Rows and whether each has a hidden trait (one of two labels; each part has its own)
(in the rows, 128 means zero)
141,133,190,124,81,128,125,132,122,154,136,116,101,145,112,125,116,120,128,130,142,137,168,154,113,134,140,107,137,125,140,98,132,145,126 => MG
130,130,125,127,98,129,130,131,136,124,133,119,133,140,128,112,126,125,146,133,134,126,173,136,129,146,123,132,131,127,135,114,130,138,131 => MS
81,126,145,142,94,127,128,137,104,159,124,123,130,164,99,133,145,99,108,125,141,183,154,156,139,82,132,91,142,134,119,138,131,152,142 => MS
152,132,133,135,50,118,126,140,136,151,151,109,116,138,125,128,123,124,180,131,141,130,195,146,127,139,148,105,133,122,139,107,127,158,141 => MG
135,130,115,149,73,100,143,146,147,62,130,117,193,138,152,81,131,143,225,130,143,114,218,138,163,134,98,114,134,118,119,125,121,158,153 => MG
72,131,65,124,56,132,127,144,120,119,147,108,117,163,101,94,141,117,115,155,137,127,178,166,149,131,128,100,129,131,134,103,124,133,147 => MS
134,130,189,130,68,118,124,130,128,170,137,115,94,134,116,128,120,129,146,134,140,129,121,154,124,127,153,116,135,121,135,107,125,150,134 => MG
132,118,93,153,90,124,106,115,137,102,145,130,149,128,171,67,120,118,92,157,129,126,99,149,134,201,142,25,128,136,158,111,133,140,121 => MG
123,133,125,139,71,100,136,126,143,132,120,124,160,124,139,105,133,135,182,123,132,123,119,133,152,146,146,139,122,121,118,131,120,154,145 => MG
141,134,155,105,122,108,136,118,112,115,116,138,183,144,102,105,116,134,68,144,141,150,77,136,107,165,140,128,122,124,125,100,130,132,107 => MS
136,121,212,125,86,123,121,135,126,152,147,111,68,132,116,119,116,142,135,158,144,113,111,162,122,113,138,90,140,119,140,111,122,128,138 => MG
92,135,113,132,93,121,134,132,111,127,121,125,158,153,109,114,139,110,117,121,134,158,156,147,140,122,130,114,129,130,119,118,129,144,131 => MS
151,141,10,111,98,105,136,145,126,80,143,126,194,127,106,116,130,136,142,139,127,114,157,119,128,157,138,123,106,122,122,94,122,130,124 => MS
157,126,80,159,95,110,116,131,130,101,140,132,172,120,163,105,127,116,139,130,129,139,142,133,135,158,145,36,127,132,139,121,131,151,127 => MG
159,135,152,144,79,114,122,139,118,161,139,123,120,130,127,156,124,112,158,112,137,153,168,141,117,108,156,74,135,126,130,120,130,160,128 => MG
123,134,116,133,47,106,136,128,151,123,132,115,154,136,136,86,127,138,188,132,137,113,161,144,150,175,140,147,126,121,131,112,121,157,146 => MG
172,102,45,102,125,119,126,119,143,188,163,136,154,151,84,159,134,146,122,174,142,187,31,91,107,150,169,158,124,135,138,175,131,143,137 => MS
125,136,100,134,74,108,135,125,141,128,124,124,166,131,134,101,130,129,167,121,132,127,146,131,145,163,139,144,121,125,125,120,125,152,136 => MG
161,136,238,114,107,117,131,126,113,115,120,126,140,143,116,104,103,132,93,137,148,133,135,156,99,149,127,103,136,120,136,81,132,139,108 => MG
189,142,47,124,61,123,127,160,130,115,164,110,153,147,113,151,120,108,189,117,139,143,255,125,106,142,138,84,128,127,143,87,135,162,126 => MS
120,120,181,118,71,122,123,127,143,144,150,109,67,127,120,101,119,155,145,166,140,93,83,160,139,140,145,131,131,118,142,115,117,129,146 => MG
103,137,68,112,73,118,134,135,121,110,135,120,160,152,99,93,131,124,104,147,134,128,144,148,131,160,136,124,118,126,129,90,125,134,128 => MS
138,126,110,117,120,114,137,127,126,110,126,134,185,146,110,112,129,134,118,143,138,152,118,124,123,146,127,134,125,127,123,124,129,138,125 => MS
